Below are the code and all the weights of a small trained network. Each question names an input and a target symbol and asks about switching units off, where a switched-off unit gives its printed mean instead of its output.

import numpy as np


def w(rows, s, z=0):
    codes = np.array(rows[::2]) - 128.0
    scale = np.full(codes.shape[1], s)
    scale[-1] = z or s
    return codes * scale


def norm(h):
    return h / np.sqrt((h * h).mean(-1, keepdims=True) + 1e-5)


def f(y):
    return np.maximum(y, 0)


def softmax(a):
    e = np.exp(a - a.max(-1, keepdims=True))
    return e / e.sum(-1, keepdims=True)


def log_softmax(a):
    a = a - a.max(-1, keepdims=True)
    return a - np.log(np.exp(a).sum(-1, keepdims=True))


def net(x, mask):
    ids = ['αβγδεζηθλμξστφψω'.index(c) for c in x.split()]
    T = len(ids)
    res = E[ids] + P[:T]
    u = 0
    for l in range(2):
        r = norm(res)
        for j in range(3):
            rows = slice(2 * j, 2 * j + 2)
            q, k, v = (r @ M[l][rows].T for M in (Q, K, V))
            z = softmax(np.where(np.tri(T) > 0, q @ k.T / 2**0.5, -1e9)) @ v
            o = O[l][rows]
            res = res + np.where(mask[u + j], z, o[:, -1]) @ o[:, :-1]
        u += 3
        y = f(norm(res) @ A[l][:, :-1].T + A[l][:, -1])
        res = res + np.where(mask[u : u + 12], y, B[l][:, -1]) @ B[l][:, :-1]
        u += 12
    return log_softmax(norm(res)[-1] @ U[:, :-1].T + U[:, -1])


Q, K, V, O, A, B = {}, {}, {}, {}, {}, {}
E = w([
[135,37,88,100],'α',
[62,157,111,97],'β',
[159,118,255,150],'γ',
[177,149,131,35],'δ',
[145,151,137,127],'ε',
[193,116,176,103],'ζ',
[245,50,160,120],'η',
[160,68,206,137],'θ',
[113,148,66,56],'λ',
[126,93,83,201],'μ',
[194,113,175,101],'ξ',
[135,161,71,209],'σ',
[207,101,45,154],'τ',
[176,68,175,228],'φ',
[86,170,180,175],'ψ',
[154,80,132,152],'ω',
],0.015)
P = w([
[144,122,34,149],'0',
[200,230,165,22],'1',
[173,217,164,44],'2',
[129,251,169,155],'3',
[255,156,56,186],'4',
[180,130,51,202],'5',
],0.0096)
Q[0] = w([
[133,166,121,129],'L0H0',
[105,136,170,96],'L0H0',
[99,70,119,218],'L0H1',
[141,3,120,187],'L0H1',
[160,152,16,182],'L0H2',
[139,76,74,143],'L0H2',
],0.028)
K[0] = w([
[98,104,107,169],'L0H0',
[130,152,81,150],'L0H0',
[155,252,123,47],'L0H1',
[174,203,81,7],'L0H1',
[149,90,189,29],'L0H2',
[115,185,211,64],'L0H2',
],0.024)
V[0] = w([
[70,74,39,132],'L0H0',
[129,151,63,22],'L0H0',
[134,131,128,123],'L0H1',
[162,209,118,58],'L0H1',
[120,44,255,161],'L0H2',
[171,149,184,63],'L0H2',
],0.017)
O[0] = w([
[128,119,2,167,41],'L0H0',
[144,207,24,66,141],'L0H0',
[133,127,131,133,137],'L0H1',
[249,129,166,135,202],'L0H1',
[75,61,167,19,2],'L0H2',
[124,151,147,34,194],'L0H2',
],0.0094,0.0081)
A[0] = w([
[223,132,161,15,210],'L0N0',
[93,120,220,141,25],'L0N1',
[147,237,187,16,228],'L0N2',
[72,199,90,210,80],'L0N3',
[41,161,101,134,52],'L0N4',
[55,232,111,101,97],'L0N5',
[2,157,105,12,175],'L0N6',
[163,104,92,128,89],'L0N7',
[129,126,72,39,46],'L0N8',
[122,134,126,136,5],'L0N9',
[54,188,78,169,143],'L0N10',
[252,59,58,109,231],'L0N11',
],0.009,0.0018)
B[0] = w([
[127,112,199,227,249],'L0N0',
[194,159,86,109,167],'L0N1',
[101,169,135,249,255],'L0N2',
[177,95,197,149,182],'L0N3',
[149,118,150,155,137],'L0N4',
[179,114,141,146,156],'L0N5',
[209,113,189,105,171],'L0N6',
[114,127,157,133,143],'L0N7',
[97,146,151,153,147],'L0N8',
[120,127,123,112,128],'L0N9',
[170,105,183,162,166],'L0N10',
[139,106,210,201,204],'L0N11',
],0.02,0.0085)
Q[1] = w([
[76,150,74,107],'L1H0',
[98,110,189,110],'L1H0',
[118,87,133,89],'L1H1',
[231,192,254,198],'L1H1',
[86,172,68,153],'L1H2',
[87,151,184,130],'L1H2',
],0.041)
K[1] = w([
[143,187,230,137],'L1H0',
[177,159,120,165],'L1H0',
[116,132,112,157],'L1H1',
[78,37,4,109],'L1H1',
[59,176,101,158],'L1H2',
[67,57,120,93],'L1H2',
],0.032)
V[1] = w([
[183,114,40,89],'L1H0',
[54,47,133,181],'L1H0',
[114,3,99,101],'L1H1',
[105,178,34,170],'L1H1',
[149,148,74,110],'L1H2',
[94,67,151,132],'L1H2',
],0.04)
O[1] = w([
[183,134,22,127,3],'L1H0',
[15,29,150,80,208],'L1H0',
[124,3,72,98,55],'L1H1',
[51,191,53,141,103],'L1H1',
[156,72,145,182,15],'L1H2',
[178,136,109,60,142],'L1H2',
],0.025,0.019)
A[1] = w([
[24,68,160,98,97],'L1N0',
[97,196,71,164,116],'L1N1',
[169,92,120,151,135],'L1N2',
[59,192,116,147,207],'L1N3',
[195,149,43,218,103],'L1N4',
[49,100,14,73,235],'L1N5',
[139,119,117,129,70],'L1N6',
[78,4,208,129,3],'L1N7',
[194,88,181,120,87],'L1N8',
[164,157,66,112,97],'L1N9',
[86,167,140,150,172],'L1N10',
[49,200,153,191,231],'L1N11',
],0.021,0.003)
B[1] = w([
[111,232,91,179,226],'L1N0',
[203,140,155,48,193],'L1N1',
[150,143,116,122,131],'L1N2',
[156,56,147,131,204],'L1N3',
[84,155,101,14,184],'L1N4',
[98,34,167,246,151],'L1N5',
[128,138,134,123,128],'L1N6',
[156,251,37,83,253],'L1N7',
[207,96,117,115,166],'L1N8',
[85,187,156,134,138],'L1N9',
[149,70,121,138,188],'L1N10',
[161,2,104,152,252],'L1N11',
],0.035,0.019)
U = w([
[122,60,140,199,160],'α',
[182,173,23,130,74],'β',
[114,163,216,52,156],'γ',
[206,164,147,232,212],'δ',
[222,134,62,153,143],'ε',
[82,120,246,199,44],'ζ',
[77,228,152,94,104],'η',
[164,115,204,23,39],'θ',
[189,244,135,244,3],'λ',
[94,109,106,221,221],'μ',
[83,117,248,190,67],'ξ',
[154,33,119,134,146],'σ',
[159,70,102,73,157],'τ',
[45,83,133,58,206],'φ',
[82,197,95,130,216],'ψ',
[74,154,90,211,208],'ω',
],0.011,0.0037)

Each question gives the input, a string of symbols that net reads in full, and the target symbol t.
The units are the heads (2 rows each of Q, K, V and O) and the neurons (one row each of A and B). Each row of codes is followed by its name. A weight is (code - 128) times the scale printed after its matrix; where a second scale follows, it is the last column's (O, A, B and U).
mask holds one flag per unit, layer by layer, with each layer's heads first. A switched-off unit (its flag False) gives its mean, the last column of its rows in O or B, instead of its output. The means were averaged over made-up inputs and are rounded, as every weight is.
A unit's drop is (log p(t) with every unit on - log p(t) with that unit switched off) / (log p(t) with every unit on - log p(t) with every unit switched off).
The circuit of an input: a set's keep is (log p(t) with only the set's units on - log p(t) with every unit switched off) / (log p(t) with every unit on - log p(t) with every unit switched off). Starting from the 12 units with the biggest drops (on a tie, the unit counted first), units are removed one at a time, each time the one whose removal leaves the highest keep (on an exact tie, the one counted first), for as long as the keep stays at least 0.8.
units of the circuit, in order: the units of the circuit, biggest drop first
unit that matters most: the unit with the biggest drop
k most important neurons: the k neurons with the biggest drops, biggest first
top k neurons in layer l: the k neurons of layer l with the biggest drops, biggest first
which heads matter: for each layer, one digit per head in row order, 1 if its drop is at least 0.15 and else 0, layers parted by /
input β μ ψ, target ε: units of the circuit, in order -> (L1H0, L0H0)
input ψ ψ α δ γ, target η: unit that matters most -> L1H0
input ψ α μ δ, target η: 2 most important neurons -> (L0N2, L0N3)
input ψ θ μ β δ, target η: which heads matter -> 101 / 100
input ψ β γ ψ δ σ, target η: units of the circuit, in order -> (L0H2, L1H0, L1N7, L1N0)
input φ β γ ε, target φ: units of the circuit, in order -> (L1H0, L0H2, L0H1)
input δ δ ε, target λ: units of the circuit, in order -> (L0H2, L1H2)
input φ γ δ δ, target φ: units of the circuit, in order -> (L1H0, L0H2, L0H1)
input ε ζ δ γ ω λ, target δ: which heads matter -> 001 / 110
input μ ζ ε β ε, target ω: which heads matter -> 100 / 110
input δ ε ψ, target δ: units of the circuit, in order -> (L1H0, L1N7, L0H0)
input δ θ α, target λ: units of the circuit, in order -> (L1H0, L0H0, L1H1)
input ε β ξ τ δ, target δ: which heads matter -> 101 / 110
input ε μ β α, target δ: 2 most important neurons -> (L1N7, L0N0)
input μ δ ψ ω δ, target ω: top 2 neurons in layer 1 -> (L1N0, L1N7)
input β γ δ, target β: units of the circuit, in order -> (L0H0)
input ψ η τ, target η: which heads matter -> 111 / 100
input ε μ γ, target δ: which heads matter -> 001 / 111
input φ γ φ μ, target φ: which heads matter -> 111 / 110
input ε δ ε, target δ: which heads matter -> 001 / 111
input ζ η φ δ η δ, target ξ: which heads matter -> 000 / 000
input γ τ γ ε δ μ, target θ: unit that matters most -> L0H2
input β γ η, target ε: which heads matter -> 101 / 111
input ε δ σ ω λ, target δ: 3 most important neurons -> (L0N0, L1N7, L0N2)
input δ δ γ, target λ: which heads matter -> 101 / 110
input ψ α θ γ, target η: top 3 neurons in layer 0 -> (L0N2, L0N3, L0N11)
input φ ψ μ δ θ, target φ: most important neuron -> (L0N2)
input μ γ η τ ε, target ω: 2 most important neurons -> (L1N0, L1N5)
input ψ γ β ξ ε, target η: 2 most important neurons -> (L1N7, L1N0)
